Below are the code and all the weights of a small trained network. Each question names an input and a class and asks about switching units off, where a switched-off unit gives its printed mean instead of its output.

import numpy as np


def w(rows, s, z=0):
    codes = np.array(rows[::2]) - 128.0
    scale = np.full(codes.shape[1], s)
    scale[-1] = z or s
    return codes * scale


def f(y):
    return y / 2 * (1 + np.tanh(0.7978845608 * (y + 0.044715 * y**3)))


def log_softmax(a):
    a = a - a.max(-1, keepdims=True)
    return a - np.log(np.exp(a).sum(-1, keepdims=True))


def net(x, mask):
    res = np.array(x, float).reshape(1, 6) / 4 @ E
    y = f(res @ A[0][:, :-1].T + A[0][:, -1])
    res = res + np.where(mask, y, B[0][:, -1]) @ B[0][:, :-1]
    return log_softmax(res[-1] @ U[:, :-1].T + U[:, -1])


A, B = {}, {}
E = w([
[38,228,122,223,109],'x0',
[246,177,254,149,97],'x1',
[221,77,54,74,91],'x2',
[194,176,116,189,60],'x3',
[96,229,179,137,119],'x4',
[170,224,40,26,19],'x5',
],0.0055)
A[0] = w([
[69,139,178,130,148,241],'neuron 1',
[134,126,121,183,136,98],'neuron 2',
[96,70,129,126,151,215],'neuron 3',
[116,132,196,182,155,112],'neuron 4',
[200,156,154,93,113,228],'neuron 5',
[101,229,134,199,69,254],'neuron 6',
[100,121,167,142,157,190],'neuron 7',
[135,113,123,124,137,194],'neuron 8',
[247,147,174,134,99,158],'neuron 9',
[172,56,144,107,165,169],'neuron 10',
],0.011,0.0084)
B[0] = w([
[41,220,102,117,155,211],'neuron 1',
[112,93,155,191,158,128],'neuron 2',
[103,166,62,145,143,191],'neuron 3',
[29,87,197,197,247,165],'neuron 4',
[127,227,75,33,111,206],'neuron 5',
[83,234,47,53,115,248],'neuron 6',
[59,180,72,124,171,177],'neuron 7',
[109,240,40,95,110,162],'neuron 8',
[127,252,38,3,53,201],'neuron 9',
[170,206,4,81,50,183],'neuron 10',
],0.006,0.012)
U = w([
[107,184,73,61,100,218],'0',
[167,53,99,241,103,106],'1',
[154,37,196,193,88,20],'2',
[69,140,148,187,194,122],'3',
[143,108,254,160,109,24],'4',
[198,50,243,155,122,30],'5',
[162,47,223,148,123,3],'6',
[128,70,225,151,106,18],'7',
],0.009,0.0031)

Each question gives the input, the list of numbers given to net, and the class t.
The units are the neurons (one row each of A and B). Each row of codes is followed by its name. A weight is (code - 128) times the scale printed after its matrix; where a second scale follows, it is the last column's (A, B and U).
mask holds one flag per neuron, in row order. A switched-off neuron (its flag False) gives its mean, the last column of its row in B, instead of its output. The means were averaged over made-up inputs and are rounded, as every weight is.
A unit's drop is (log p(t) with every unit on - log p(t) with that unit switched off) / (log p(t) with every unit on - log p(t) with every unit switched off).
The circuit of an input: a set's keep is (log p(t) with only the set's units on - log p(t) with every unit switched off) / (log p(t) with every unit on - log p(t) with every unit switched off). Starting from all 10 units, units are removed one at a time, each time the one whose removal leaves the highest keep (on an exact tie, the one counted first), for as long as the keep stays at least 0.8.
circuit, biggest first: the units of the circuit, biggest drop first
k most important neurons: the k neurons with the biggest drops, biggest first
drop of u: that unit's drop, to one decimal
input [-2,4,0,-8,8,-8], class 3: circuit, biggest first : [neuron 4]
input [1,-1,-7,4,0,-1], class 3: circuit, biggest first : [neuron 9; neuron 10]
input [6,3,-4,-6,3,0], class 3: circuit, biggest first : [neuron 9; neuron 4]
input [3,4,-4,-8,7,1], class 3: circuit, biggest first : [neuron 9; neuron 4]
input [-2,-1,-1,5,-6,-7], class 1: circuit, biggest first : [neuron 6; neuron 5]
input [-6,3,-8,4,7,-4], class 3: 2 most important neurons : [neuron 4; neuron 10]
input [3,-8,5,7,-8,-5], class 1: 4 most important neurons : [neuron 6; neuron 9; neuron 5; neuron 1]
input [-1,-6,-6,3,2,-5], class 3: drop of neuron 2 : 0.0
input [-3,-2,-5,-8,1,-8], class 3: drop of neuron 6 : 0.1
input [5,-2,5,8,-8,-6], class 1: drop of neuron 6 : 0.1
input [8,-6,2,8,-5,-3], class 3: drop of neuron 2 : 0.2
